Below is a small trained network, with its code and all its weights. Each question gives an input and a class and asks what happens when units are switched off, that is, made to give their printed mean instead of their output.

import numpy as np


def w(rows, s, z=0):
    codes = np.array(rows[::2]) - 128.0
    scale = np.full(codes.shape[1], s)
    scale[-1] = z or s
    return codes * scale


def norm(h):
    return h / np.sqrt((h * h).mean(-1, keepdims=True) + 1e-5)


def f(y):
    return y / 2 * (1 + np.tanh(0.7978845608 * (y + 0.044715 * y**3)))


def log_softmax(a):
    a = a - a.max(-1, keepdims=True)
    return a - np.log(np.exp(a).sum(-1, keepdims=True))


def net(x, mask):
    res = np.array(x, float).reshape(1, 4) / 4 @ E
    u = 0
    for l in range(3):
        y = f(norm(res) @ A[l][:, :-1].T + A[l][:, -1])
        res = res + np.where(mask[u : u + 3], y, B[l][:, -1]) @ B[l][:, :-1]
        u += 3
    return log_softmax(norm(res)[-1] @ U[:, :-1].T + U[:, -1])


A, B = {}, {}
E = w([
[115,70,139,156,105,35,49,173,155],'x0',
[151,197,145,87,126,147,204,174,76],'x1',
[128,79,158,170,124,127,144,133,136],'x2',
[163,148,164,166,231,118,125,90,1],'x3',
],0.0087)
A[0] = w([
[169,248,192,152,203,81,119,47,105,4],'0.n1',
[213,127,166,1,138,191,215,117,75,197],'0.n2',
[224,95,188,123,71,162,151,190,55,101],'0.n3',
],0.0044,0.0014)
B[0] = w([
[253,164,140,82,222,159,135,105,18,203],'0.n1',
[198,193,124,254,129,73,145,44,189,253],'0.n2',
[73,136,119,250,90,173,46,176,232,157],'0.n3',
],0.007,0.0032)
A[1] = w([
[174,217,110,26,3,168,148,140,166,113],'1.n1',
[162,158,186,229,31,212,203,243,103,3],'1.n2',
[29,118,140,177,168,201,106,139,152,47],'1.n3',
],0.0059,0.0048)
B[1] = w([
[44,162,78,170,88,38,90,134,36,252],'1.n1',
[156,5,144,60,174,164,143,203,173,163],'1.n2',
[224,157,158,92,100,196,190,111,38,107],'1.n3',
],0.012,0.0037)
A[2] = w([
[168,67,218,170,201,114,75,77,65,57],'2.n1',
[166,159,100,110,228,98,79,193,18,5],'2.n2',
[253,147,80,51,176,229,117,179,60,62],'2.n3',
],0.0063,0.0033)
B[2] = w([
[4,83,119,69,114,150,60,137,101,253],'2.n1',
[182,107,137,9,136,205,192,157,162,208],'2.n2',
[108,102,130,162,45,130,61,146,134,182],'2.n3',
],0.011,0.005)
U = w([
[171,98,164,98,103,114,192,152,222,135],'0',
[20,113,67,129,72,33,104,138,146,189],'1',
[113,83,170,9,160,172,85,130,87,3],'2',
[163,196,116,127,138,137,158,47,105,144],'3',
],0.014,0.0026)

Each question gives the input, the list of numbers given to net, and the class t.
The units are the neurons (one row each of A and B). Each row of codes is followed by its name. A weight is (code - 128) times the scale printed after its matrix; where a second scale follows, it is the last column's (A, B and U).
mask holds one flag per neuron, layer by layer. A switched-off neuron (its flag False) gives its mean, the last column of its row in B, instead of its output. The means were averaged over made-up inputs and are rounded, as every weight is.
A unit's drop is (log p(t) with every unit on - log p(t) with that unit switched off) / (log p(t) with every unit on - log p(t) with every unit switched off).
The circuit of an input: a set's keep is (log p(t) with only the set's units on - log p(t) with every unit switched off) / (log p(t) with every unit on - log p(t) with every unit switched off). Starting from all 9 units, units are removed one at a time, each time the one whose removal leaves the highest keep (on an exact tie, the one counted first), for as long as the keep stays at least 0.8.
circuit, biggest first: the units of the circuit, biggest drop first
k most important neurons: the k neurons with the biggest drops, biggest first
top k neurons in layer l: the k neurons of layer l with the biggest drops, biggest first
drop when u is switched off: that unit's drop, to one decimal
input [-2,-8,-1,-1], class 3: circuit, biggest first => [1.n1, 2.n1, 1.n2]
input [-4,-7,-4,-2], class 3: top 2 neurons in layer 2 => [2.n1, 2.n3]
input [0,-5,2,-1], class 2: top neuron in layer 1 => [1.n1]
input [0,7,6,-2], class 0: circuit, biggest first => [1.n2, 0.n2]
input [5,8,3,-2], class 0: 2 most important neurons => [1.n2, 2.n1]
input [0,-4,-1,-2], class 0: 2 most important neurons => [1.n1, 2.n1]
input [6,8,-6,2], class 0: circuit, biggest first => [2.n1, 2.n2]
input [8,6,7,-1], class 0: 3 most important neurons => [1.n1, 2.n1, 1.n2]
input [0,5,-8,0], class 3: 2 most important neurons => [0.n2, 2.n1]
input [-5,4,-2,-3], class 1: 2 most important neurons => [1.n1, 0.n1]
input [6,-8,-1,6], class 2: circuit, biggest first => [0.n2, 1.n1]
input [-3,5,4,-2], class 0: 2 most important neurons => [1.n2, 0.n2]
input [4,-8,0,6], class 2: circuit, biggest first => [0.n2, 1.n1]
input [0,-7,-8,4], class 2: most important neuron => [2.n2]
input [-1,5,0,0], class 0: 2 most important neurons => [1.n2, 0.n3]
input [0,-2,2,-1], class 0: top 2 neurons in layer 0 => [0.n1, 0.n2]
input [-1,-5,-5,3], class 2: drop when 2.n2 is switched off => 0.1
input [0,-4,-5,1], class 2: drop when 0.n2 is switched off => 0.3
input [1,-6,-2,4], class 2: drop when 1.n3 is switched off => 0.0
input [-4,6,-4,-4], class 1: top neuron in layer 1 => [1.n1]
